[[ -7  44  15  73 -42 -33  20 -13  66  46 -66  -2   1   1 -76 -70]
 [ 55  55 -29  41  46 -57  63  81 -10 -47 -45 -76 -57 -61 -72 -87]
 [-23  -8 -11 -15 -24  18 -28 -22  13 -22  39   1  -8  -3  11   5]
 [  2  28 -17  29 -10 -22  25   8  14  -8 -10 -35 -31 -30 -39 -47]]
->
[[-76 -70  -7  44  15  73 -42 -33  20 -13  66  46 -66  -2   1   1]
 [-72 -87  55  55 -29  41  46 -57  63  81 -10 -47 -45 -76 -57 -61]
 [ 11   5 -23  -8 -11 -15 -24  18 -28 -22  13 -22  39   1  -8  -3]
 [-39 -47   2  28 -17  29 -10 -22  25   8  14  -8 -10 -35 -31 -30]]

[[ 82  20 -65   2 -27]
 [  3 -59 -87  13  26]
 [-21 -91 -55  25 -22]
 [ 40  -8 -89  39  41]
 [ -5 -74 -10  66 -48]
 [-19 -89 -47  31 -26]
 [ 38 -67  31  63 -31]
 [-10 -78 -15  63 -45]
 [-14 -84 -31  50 -38]
 [  4 -71   5  74 -48]]
->
[[  2 -27  82  20 -65]
 [ 13  26   3 -59 -87]
 [ 25 -22 -21 -91 -55]
 [ 39  41  40  -8 -89]
 [ 66 -48  -5 -74 -10]
 [ 31 -26 -19 -89 -47]
 [ 63 -31  38 -67  31]
 [ 63 -45 -10 -78 -15]
 [ 50 -38 -14 -84 -31]
 [ 74 -48   4 -71   5]]

[[ 20 -49 -16  36  63  62 -52 -15  -2  37]
 [-54 -21 -11  39 -12 -19  23  36  66 -46]
 [-18 -26   3  14  14   2   2   0  33 -27]
 [ 11 -13   8  11  20 -49  37 -29   9 -60]
 [ 40  11  31 -35  32 -10  21 -34 -44 -24]
 [-31  46 -31  16 -48 -33  13  17   8  59]]
->
[[ -2  37  20 -49 -16  36  63  62 -52 -15]
 [ 66 -46 -54 -21 -11  39 -12 -19  23  36]
 [ 33 -27 -18 -26   3  14  14   2   2   0]
 [  9 -60  11 -13   8  11  20 -49  37 -29]
 [-44 -24  40  11  31 -35  32 -10  21 -34]
 [  8  59 -31  46 -31  16 -48 -33  13  17]]

[[25 67 47]
 [-1 -3 -2]
 [-1 -2 -1]
 [ 0 -1 -1]
 [-1 -3 -2]
 [30 76 54]
 [24 62 44]
 [ 0 -1  0]]
->
[[67 47 25]
 [-3 -2 -1]
 [-2 -1 -1]
 [-1 -1  0]
 [-3 -2 -1]
 [76 54 30]
 [62 44 24]
 [-1  0  0]]

[[ -4 -20 -23 -22 -29  35  61   5   7   2 -11 -27 -24 -13 -22 -39]
 [ -5  26   8  37   1 -38 -39 -19  -9  71  58 -56  -4  17 -56  -8]]
->
[[-22 -39  -4 -20 -23 -22 -29  35  61   5   7   2 -11 -27 -24 -13]
 [-56  -8  -5  26   8  37   1 -38 -39 -19  -9  71  58 -56  -4  17]]

[[-14   4 -41   8 -19]
 [-10  16 -24 -21  53]
 [ 65  34 -90  -5  -5]
 [-23  45 -58  27  29]
 [ 46  36 -85  -7 -24]
 [ 17  14 -49 -35  34]
 [ -8 -24 -40  35  49]
 [ 37  -2 -48  24  18]
 [  6   2   1 -11 -51]]
->
[[  8 -19 -14   4 -41]
 [-21  53 -10  16 -24]
 [ -5  -5  65  34 -90]
 [ 27  29 -23  45 -58]
 [ -7 -24  46  36 -85]
 [-35  34  17  14 -49]
 [ 35  49  -8 -24 -40]
 [ 24  18  37  -2 -48]
 [-11 -51   6   2   1]]

[[-20 -66 -22]
 [  8 -10  14]
 [ 10  -7 -17]
 [-31  23  24]
 [ 11  25 -46]
 [ -7  24   2]]
->
[[-66 -22 -20]
 [-10  14   8]
 [ -7 -17  10]
 [ 23  24 -31]
 [ 25 -46  11]
 [ 24   2  -7]]

[[ 74 -12  48]
 [-36  -7 -20]]
->
[[-12  48  74]
 [ -7 -20 -36]]
---
[[ 12 -58]
 [ 35 -24]
 [-67 -27]
 [ 38 -18]
 [  0   0]]
->
[[ 12 -58]
 [ 35 -24]]

[[ 45 -28   1]
 [  7  70  30]]
->
[[ 45 -28]
 [  7  70]]

[[ 47 -68  42]
 [ 23 -67  67]
 [  6  58 -52]]
->
[[ 47 -68]
 [ 23 -67]]

[[ 24  -6]
 [ 44  56]
 [ 28 -51]
 [-77  80]]
->
[[24 -6]
 [44 56]]

[[-61  60  -9]
 [ 71 -17 -32]
 [ -3 -10  56]]
->
[[-61  60]
 [ 71 -17]]

[[ 87 -22 -33]
 [ -7  40 -72]
 [-11  50  58]]
->
[[ 87 -22]
 [ -7  40]]

[[-49  36]
 [-19 -80]
 [-15 -60]
 [-39  31]
 [ 37  28]]
->
[[-49  36]
 [-19 -80]]

[[-42 -38  30  50]
 [ 79 -33  28 -30]]
->
[[-42 -38]
 [ 79 -33]]
